Each row has a name. Each piece below is followed by the name of the row it came from, unless a question asks for something else. Each question is about the rows just above it. Places in a row count from 1.

[161 122 101 130 195] -> Pebo
[132 136 102 143 168] -> Vodu
[157 137  88 146 154] -> putig
[ 81 152 118 154 115] -> pidip
[162 136  80 147 179] -> Lovuv
tags:
[101] -> k647
[100] -> k12
[137] -> k413
[136] -> k976
[80] -> k76
[102] -> k457
[103] -> k17
The tag of Vodu, keyed by place 3:
k457
[157 137  88 146 154] is in which row?
putig

[ 83  83  83 174  83 174 174  83  83  83 174  83] : putig
[ 86  86  86 146  86 146 146  86  86  86 146  86] : denit
[ 84  84  84 174  84 174 164  85  85  85 164  85] : Vodu
[ 82  82  82 188  82 188 188  82  82  82 188  82] : noz
[ 84  84  84 174  83 174  83 174  83  84 174  84] : vavo
Row and place where [174  83  83] starts:
putig, 7
which: [ 83  83  83 174  83 174 174  83  83  83 174  83]
putig
Row and place where [188 188  82  82] starts:
noz, 6
tags:
[163] -> k997
[84] -> k175
[86] -> k653
[85] -> k107
[164] -> k963
The tag of Vodu, keyed by place 12:
k107
How many entries does [83 83 83] have?
3

[141 150 140 126 138 150 140 126 135 134 110 129 102 143 107 124 144 105
 181 120 133 100 121 142 139 133 123 133 127  90 171  97 152 122] : denit
[119 167 133 161 141 150 140 126 135 134 152 129 102 143 107 124 144 144
 181 120 134 100 121 142 139 133 123 133 127  90 171  97 152 122] : zapu
[119 167 133 161 189 150 140 126 135 134 110 129 102 143 107 124 144 105
 181 142 133 120 139 123 100 133 133 121 175 172  91 187 101 102] : gisa
[119 167 133 161 189 150 140 126 135 134 110 129 102 143 107 124 144 105
 181 120 133 100 121 142 139 133 123 133 127  90 171  97 152 112] : vavo
tags:
[139] -> k360
[137] -> k311
[134] -> k115
[190] -> k691
[138] -> k785
[189] -> k27
Look up the entry of denit at place 5 in the table:
k785
Where do [119 167 133 161 189 150 140 126 135 134 110 129 102 143 107 124 144 105
 181 120 133 100 121 142 139 133 123 133 127  90 171  97 152 112] appear?
vavo
which: [119 167 133 161 141 150 140 126 135 134 152 129 102 143 107 124 144 144
 181 120 134 100 121 142 139 133 123 133 127  90 171  97 152 122]
zapu
[141 150 140 126 135] begins in row and place
zapu, 5
[141 150 140 126 138 150 140 126 135 134 110 129 102 143 107 124 144 105
 181 120 133 100 121 142 139 133 123 133 127  90 171  97 152 122] is in which row?
denit
Number of entries in [141 150]:
2

[ 78 149 100  71  85 119]  denit
[146 100  85 149  71 119]  vavo
[126 100  85 149  71 119]  gisa
which: [126 100  85 149  71 119]
gisa
key -> tag
[85] -> k113
[100] -> k345
[126] -> k818
The tag of gisa, keyed by place 3:
k113
Which row holds [ 78 149 100  71  85 119]?
denit
which: [146 100  85 149  71 119]
vavo

[142 155 176 180 137 128 115  97] -> gisa
[110  88 176 180 137 128 115  97] -> Pebo
[ 84 169 142 153 181 132  75 114] -> putig
Count the entries of [110]:
1
Row and place where [142 153] starts:
putig, 3

[ 69 136 131 163 150 154] = Lovuv
[134 146 132 131 141 126] = pidip
[108 122 142  99 143 113] = denit
[136 141 133 125 179 140] = Lupip
[141 133 125 136 133 135] = tizim
[134 146 132 131 127 144] = zapu
[ 95 109 124 135 130 147] = putig
[110 137 128 133 133 133] = gisa
[150 131 125 132 126 121] = Vodu
Count the entries of [108 122 142  99 143]:
5
key -> tag
[147] -> k454
[114] -> k14
[126] -> k186
[113] -> k668
[146] -> k677
[125] -> k85
Join pidip by its entry at place 6:
k186
which: [108 122 142  99 143 113]
denit
Number of entries in [150 131 125 132 126]:
5
Which row holds [ 69 136 131 163 150 154]?
Lovuv
[141 133 125 136] begins in row and place
tizim, 1

[ 74 170 128 112 105 113 131 112  73  86  68  82 182 169 146 148 168  88
 144 160 156 138  93 179 162  80  77 185 143 103 142 111 102 119  97] : denit
[ 92  86 107 147 131 103 108 145 122 121 106 125 114 111  99 116  90 125
 142 103 136 122 131  93 103 133 132  96  94 133  99  95 137  94  89] : Lovuv
[155 145 158 134 172 158 157 148 171 165 132 158  97 135 125 113 124 148
 140 118 101 144 160 128 131 152 172 124 122 174 113 129 127 130 177] : Lupip
[127 151 121  93 162 112  90 132 123 132 121 125 157 124 159 128 154 137
  98 155  77 140 141 181 143 124 146 142 125 148 134 156  96 134 119] : noz
[160 156 138  93 179 162] begins in row and place
denit, 20
Number of entries in [155 145 158 134 172 158 157 148 171 165 132 158  97 135 125 113 124 148]:
18
Table of tags by key:
[140] -> k836
[117] -> k546
[111] -> k561
[112] -> k732
[123] -> k559
[122] -> k568
[116] -> k379
Join Lovuv by its entry at place 22:
k568
which: [155 145 158 134 172 158 157 148 171 165 132 158  97 135 125 113 124 148
 140 118 101 144 160 128 131 152 172 124 122 174 113 129 127 130 177]
Lupip

[180 185 177 148 108  75  62  69  82  88  83  81  92 123 160 186 191 178
 162 157 162 163] : Pebo
[128 167 189 190 180 175 178 186 179 153 112  78  63  68  81  87  84  80
  90 120 156 185] : vavo
[106  73  62  70  83  87  84  80  93 125 162 188 190 177 161 157 162 163
 149 119  87  70] : tizim
[177 148 107  74  62  69  83  88  83  80  92 124 161 187 191 177 161 156
 161 163 150 119] : zapu
[ 83  81  96 128 165 189 190 175 160 157 162 162 147 115  84  70  78  97
 113 113 107 106] : noz
[115  84  68  78  97 113 178 151 111  76  63  69  82  88  84  80  91 121
 158 186 191 178] : putig
[ 83  88  83  81  95 127 164 188 190 175 161 157 162 163 147 117  85  70
  77  97 113 113] : Lupip
[179 174 179 186 178 150 110  76  63  68  82  88  84  81  92 121 159 186
 191 178 162 157] : Lovuv
[ 97 130 167 189 189 174 160 156 163 162 146 114  84  70  79  98 113 113
 107 105 122 149] : denit
[ 62  71  83  88  83  81  95 126 163 188 191 175 160 157 162 163 148 118
  86  71  76  96] : Vodu
Table of tags by key:
[84] -> k877
[185] -> k259
[159] -> k583
[148] -> k795
[162] -> k750
[85] -> k217
[113] -> k801
[90] -> k975
Look up the entry of vavo at place 17 in the table:
k877
Number of entries in [ 62  71  83  88  83  81  95 126 163 188 191 175 160 157 162 163 148 118
  86  71  76]:
21
Row and place where [115  84  70  78  97 113] starts:
noz, 14
How many entries does [ 83  81  96 128 165 189 190 175 160 157 162 162 147 115  84  70  78  97
 113 113 107] have?
21
How many entries does [ 83  81  96 128 165 189 190] have?
7

[159 148 126 121 129 129 120 132 132 130  82 144  92 135 152 131 134 122
 117 127 130]  Pebo
[ 99 104 137 150 132 117 139 105 130 118 176 114 161 140 100 134 125 107
 137 118 121]  zapu
[150 151 139 133 136 118 123 111  85 119  93 140 126 155 141 142 132 103
 115 119 125]  Lupip
[146 135 114 104 125 138 115 149 129 136  81 138  86 117 154 125 131 149
 119 138 136]  tizim
[103  98 115 116 122 139 128 147 150 137 149 116 136 103 121 113 124 158
 137 139 133]  Lovuv
[101 100 135 155 129 119 141 107 123 121 183 112 167 135  99 128 124 110
 140 120 122]  gisa
[105 100 117 110 129 134 124 142 131 129 153 112 133 110 114 114 119 157
 135 138 133]  vavo
[ 99  97 129 130 129 127 134 121 129 125 171 113 150 123 104 125 120 133
 138 129 127]  noz
[120 113 114 110 121 143 123 154 166 142 117 125 112 101 139 111 127 161
 130 141 136]  Vodu
[124 120 141 139 136 117 131 105 106 116 144 121 145 148 114 140 125 106
 128 119 123]  putig
[102 125 120 133 138 144 130 155 173 147 114 136 109 100 146 116 136 150
 131 136 133]  denit
Where does [104 125 120 133 138] start? Give its row and place.
noz, 15
tags:
[131] -> k824
[136] -> k223
[130] -> k15
[122] -> k333
[129] -> k686
Join Pebo by its entry at place 21:
k15
which: [105 100 117 110 129 134 124 142 131 129 153 112 133 110 114 114 119 157
 135 138 133]
vavo
[112 133 110 114 114 119 157 135 138] begins in row and place
vavo, 12
Where does [120 132 132 130  82 144  92 135 152 131 134] start? Give its row and place.
Pebo, 7
Where does [ 93 140] start? Give its row and place.
Lupip, 11
Number of entries in [103  98 115 116 122 139 128 147 150 137 149 116 136 103 121 113 124]:
17

[139 135  84 112 128 139 127 114] : zapu
[135 106 153 127 109  75 121 107] : pidip
[114 130 148 126 129  94 101 122] : Pebo
[116 146 124 135 134 170 147 147] : gisa
[129 129 149 136 136 156 121 107] : putig
[111 129 157 137 116 121 157 152] : noz
[152 155 133 137 140 181 158 134] : Lovuv
[131 139 118 134 119 118 153 136] : vavo
[148 119 114 116 121 122 102  98] : tizim
[121 117 176 150 140 131 159 160] : Lupip
[144 115 103 106 123 106 127 128] : denit
[150 114  90 108 122 113 109 102] : Vodu
tags:
[176] -> k476
[126] -> k132
[148] -> k520
[157] -> k108
[124] -> k387
[84] -> k926
The tag of Pebo, keyed by place 3:
k520
which: [150 114  90 108 122 113 109 102]
Vodu
which: [135 106 153 127 109  75 121 107]
pidip
Count the entries of [111 129 157 137 116 121]:
6
How many entries does [114 130 148] have?
3

